Below are the code and all the weights of a small trained network. Each question names an input and a class and asks about switching units off, where a switched-off unit gives its printed mean instead of its output.

import numpy as np


def w(rows, s, z=0):
    codes = np.array(rows[::2]) - 128.0
    scale = np.full(codes.shape[1], s)
    scale[-1] = z or s
    return codes * scale


def f(y):
    return np.maximum(y, 0)


def log_softmax(a):
    a = a - a.max(-1, keepdims=True)
    return a - np.log(np.exp(a).sum(-1, keepdims=True))


def net(x, mask):
    res = np.array(x, float).reshape(1, 3) / 4 @ E
    y = f(res @ A[0][:, :-1].T + A[0][:, -1])
    res = res + np.where(mask, y, B[0][:, -1]) @ B[0][:, :-1]
    return log_softmax(res[-1] @ U[:, :-1].T + U[:, -1])


A, B = {}, {}
E = w([
[109,20,249,180,73],'x0',
[165,83,52,14,139],'x1',
[191,145,244,126,186],'x2',
],0.012)
A[0] = w([
[203,119,179,53,204,176],'N0',
[140,86,84,163,107,171],'N1',
[141,127,158,164,176,148],'N2',
[140,70,169,155,94,85],'N3',
[157,149,154,150,162,194],'N4',
[87,114,144,232,200,254],'N5',
[112,54,100,176,69,135],'N6',
[87,121,90,106,67,83],'N7',
[55,69,137,201,64,167],'N8',
[141,160,196,139,169,155],'N9',
[162,27,194,101,32,195],'N10',
[157,132,70,157,198,210],'N11',
[134,153,130,131,132,200],'N12',
[121,9,149,92,144,122],'N13',
[102,76,191,198,101,151],'N14',
[186,166,127,45,237,210],'N15',
[143,74,65,71,152,63],'N16',
[122,208,151,200,207,123],'N17',
[165,104,80,26,184,206],'N18',
[147,89,81,114,52,201],'N19',
[173,154,81,73,128,158],'N20',
],0.013,0.0062)
B[0] = w([
[134,177,82,174,153,211],'N0',
[142,123,172,118,148,167],'N1',
[172,187,135,118,126,168],'N2',
[124,103,125,95,66,192],'N3',
[171,139,127,92,150,171],'N4',
[162,152,147,87,89,210],'N5',
[96,67,165,98,87,193],'N6',
[158,144,174,119,186,171],'N7',
[97,94,128,52,77,229],'N8',
[199,193,121,144,126,187],'N9',
[24,155,88,178,159,250],'N10',
[125,171,126,52,110,182],'N11',
[152,134,141,129,94,151],'N12',
[80,183,130,185,157,198],'N13',
[137,136,103,82,46,235],'N14',
[189,65,33,64,151,227],'N15',
[169,124,137,128,169,193],'N16',
[250,155,110,111,84,181],'N17',
[187,70,88,114,152,239],'N18',
[116,115,179,143,176,193],'N19',
[145,82,117,126,130,200],'N20',
],0.011,0.019)
U = w([
[56,74,171,180,201,6],'0',
[219,243,156,160,124,133],'1',
[188,51,103,69,120,129],'2',
[133,148,60,151,212,143],'3',
[9,111,165,130,85,225],'4',
],0.012,0.0017)

Each question gives the input, the list of numbers given to net, and the class t.
The units are the neurons (one row each of A and B). Each row of codes is followed by its name. A weight is (code - 128) times the scale printed after its matrix; where a second scale follows, it is the last column's (A, B and U).
mask holds one flag per neuron, in row order. A switched-off neuron (its flag False) gives its mean, the last column of its row in B, instead of its output. The means were averaged over made-up inputs and are rounded, as every weight is.
A unit's drop is (log p(t) with every unit on - log p(t) with that unit switched off) / (log p(t) with every unit on - log p(t) with every unit switched off).
The circuit of an input: a set's keep is (log p(t) with only the set's units on - log p(t) with every unit switched off) / (log p(t) with every unit on - log p(t) with every unit switched off). Starting from the 12 units with the biggest drops (on a tie, the unit counted first), units are removed one at a time, each time the one whose removal leaves the highest keep (on an exact tie, the one counted first), for as long as the keep stays at least 0.8.
units of the circuit, in order: the units of the circuit, biggest drop first
top k neurons: the k neurons with the biggest drops, biggest first
drop of u: that unit's drop, to one decimal
input [-8,-2,5], class 2: units of the circuit, in order	N15
input [-4,-7,-5], class 1: top 2 neurons	N15, N18
input [0,-8,-8], class 4: top 2 neurons	N15, N18
input [2,8,-3], class 3: top 3 neurons	N13, N8, N14
input [0,-7,-1], class 1: top 2 neurons	N15, N18
input [-2,-2,0], class 1: top 3 neurons	N8, N18, N15
input [1,7,-2], class 3: top 3 neurons	N8, N14, N13
input [7,5,6], class 3: drop of N0	0.4
input [-3,-3,-2], class 1: drop of N15	0.4
input [8,-2,8], class 1: drop of N9	0.5
input [5,4,7], class 3: drop of N10	0.4
